Here is a tiny trained network, its code and every weight. The questions are about switching its units off for an input and a target symbol, where a switched-off unit gives its printed mean instead of its output.

import numpy as np


def w(rows, s, z=0):
    codes = np.array(rows[::2]) - 128.0
    scale = np.full(codes.shape[1], s)
    scale[-1] = z or s
    return codes * scale


def f(y):
    return y / 2 * (1 + np.tanh(0.7978845608 * (y + 0.044715 * y**3)))


def softmax(a):
    e = np.exp(a - a.max(-1, keepdims=True))
    return e / e.sum(-1, keepdims=True)


def log_softmax(a):
    a = a - a.max(-1, keepdims=True)
    return a - np.log(np.exp(a).sum(-1, keepdims=True))


def net(x, mask):
    ids = ['αβγδζηθλμξπστφω'.index(c) for c in x.split()]
    T = len(ids)
    res = E[ids] + P[:T]
    r = res
    for j in range(2):
        rows = slice(2 * j, 2 * j + 2)
        q, k, v = (r @ M[0][rows].T for M in (Q, K, V))
        z = softmax(np.where(np.tri(T) > 0, q @ k.T / 2**0.5, -1e9)) @ v
        o = O[0][rows]
        res = res + np.where(mask[j], z, o[:, -1]) @ o[:, :-1]
    y = f(res @ A[0][:, :-1].T + A[0][:, -1])
    res = res + np.where(mask[2:6], y, B[0][:, -1]) @ B[0][:, :-1]
    return log_softmax(res[-1] @ U[:, :-1].T + U[:, -1])


Q, K, V, O, A, B = {}, {}, {}, {}, {}, {}
E = w([
[129,106,99,98,156],'α',
[176,91,65,132,150],'β',
[201,59,82,146,161],'γ',
[145,119,93,145,142],'δ',
[119,128,134,154,139],'ζ',
[167,96,110,166,145],'η',
[109,133,127,131,138],'θ',
[117,145,98,134,140],'λ',
[138,85,137,130,143],'μ',
[156,79,69,52,151],'ξ',
[102,145,141,132,137],'π',
[79,76,249,133,151],'σ',
[86,95,128,58,131],'τ',
[91,152,120,78,130],'φ',
[73,100,231,167,143],'ω',
],0.015)
P = w([
[93,91,103,161,183],'0',
[109,179,204,119,160],'1',
[59,214,60,137,111],'2',
[97,67,93,159,106],'3',
[152,149,185,92,117],'4',
[85,247,82,153,111],'5',
[141,136,104,191,244],'6',
[185,80,142,60,134],'7',
[61,204,36,95,105],'8',
[70,5,110,60,126],'9',
[205,111,149,116,111],'10',
],0.018)
Q[0] = w([
[143,147,140,151,228],'h1',
[82,60,100,140,97],'h1',
[148,134,199,151,247],'h2',
[101,69,182,120,58],'h2',
],0.015)
K[0] = w([
[117,67,120,140,90],'h1',
[85,99,106,129,251],'h1',
[143,132,133,174,80],'h2',
[121,184,106,155,230],'h2',
],0.019)
V[0] = w([
[130,183,2,40,128],'h1',
[200,42,140,54,114],'h1',
[159,168,70,136,125],'h2',
[152,97,177,188,73],'h2',
],0.013)
O[0] = w([
[199,171,59,153,140,2],'h1',
[101,44,94,3,109,123],'h1',
[156,104,71,169,156,85],'h2',
[122,99,147,199,110,2],'h2',
],0.018,0.002)
A[0] = w([
[215,254,186,180,53,38],'n1',
[74,79,107,47,109,2],'n2',
[119,239,127,102,125,137],'n3',
[153,128,240,75,161,153],'n4',
],0.0099,0.0072)
B[0] = w([
[99,130,98,59,187,209],'n1',
[228,112,144,234,90,219],'n2',
[188,2,174,153,83,216],'n3',
[179,209,36,97,87,254],'n4',
],0.0098,0.0083)
U = w([
[179,168,143,17,195,254],'α',
[70,93,8,110,183,86],'β',
[188,2,184,93,126,96],'γ',
[85,132,32,211,136,177],'δ',
[128,111,131,184,148,127],'ζ',
[15,30,167,87,174,254],'η',
[170,131,142,182,160,70],'θ',
[194,155,135,207,184,68],'λ',
[124,77,133,116,133,77],'μ',
[182,118,73,69,120,77],'ξ',
[167,129,141,177,162,95],'π',
[172,108,146,195,73,13],'σ',
[67,91,2,110,86,76],'τ',
[172,139,97,184,152,81],'φ',
[49,59,179,44,110,215],'ω',
],0.0078,0.006)

Each question gives the input, a string of symbols that net reads in full, and the target symbol t.
The units are the heads (2 rows each of Q, K, V and O) and the neurons (one row each of A and B). Each row of codes is followed by its name. A weight is (code - 128) times the scale printed after its matrix; where a second scale follows, it is the last column's (O, A, B and U).
mask holds one flag per unit, heads first, then neurons. A switched-off unit (its flag False) gives its mean, the last column of its rows in O or B, instead of its output. The means were averaged over made-up inputs and are rounded, as every weight is.
A unit's drop is (log p(t) with every unit on - log p(t) with that unit switched off) / (log p(t) with every unit on - log p(t) with every unit switched off).
The circuit of an input: a set's keep is (log p(t) with only the set's units on - log p(t) with every unit switched off) / (log p(t) with every unit on - log p(t) with every unit switched off). Starting from all 6 units, units are removed one at a time, each time the one whose removal leaves the highest keep (on an exact tie, the one counted first), for as long as the keep stays at least 0.8.
circuit, biggest first: the units of the circuit, biggest drop first
k most important neurons: the k neurons with the biggest drops, biggest first
heads that matter: for each layer, one digit per head in row order, 1 if its drop is at least 0.15 and else 0, layers parted by /
input γ τ ξ σ λ σ, target ω: circuit, biggest first	[n2 h2]
input γ ξ λ μ, target γ: heads that matter	10
input β δ γ ω τ δ γ φ η θ, target γ: circuit, biggest first	[n2]
input σ γ ω θ, target σ: 3 most important neurons	[n2 n4 n1]
input σ β α η λ ξ μ, target η: heads that matter	11
input ω γ ω ζ, target ω: 2 most important neurons	[n4 n2]
input σ σ η, target ω: heads that matter	01
input β β γ ω ξ γ λ θ λ γ, target λ: heads that matter	10
input γ α η γ λ γ σ δ η α, target σ: heads that matter	10
input γ ξ σ λ, target γ: circuit, biggest first	[n2 h1]
input γ φ φ γ λ η δ, target γ: 2 most important neurons	[n2 n4]
input σ β γ σ, target σ: 2 most important neurons	[n2 n4]
input η ζ η ζ, target η: heads that matter	10
input λ γ σ α γ γ γ σ β, target ω: circuit, biggest first	[h2]
input σ η ζ, target ω: 3 most important neurons	[n1 n3 n2]
input γ ω φ β δ σ ζ, target β: circuit, biggest first	[h1 n2]
input σ β σ δ, target σ: circuit, biggest first	[n2 h1 n4 h2]
input γ γ θ ζ, target γ: circuit, biggest first	[h1 n2]
input η γ μ β, target η: circuit, biggest first	[n4 h1]
input ξ σ β α σ γ, target ω: circuit, biggest first	[h2 n2]
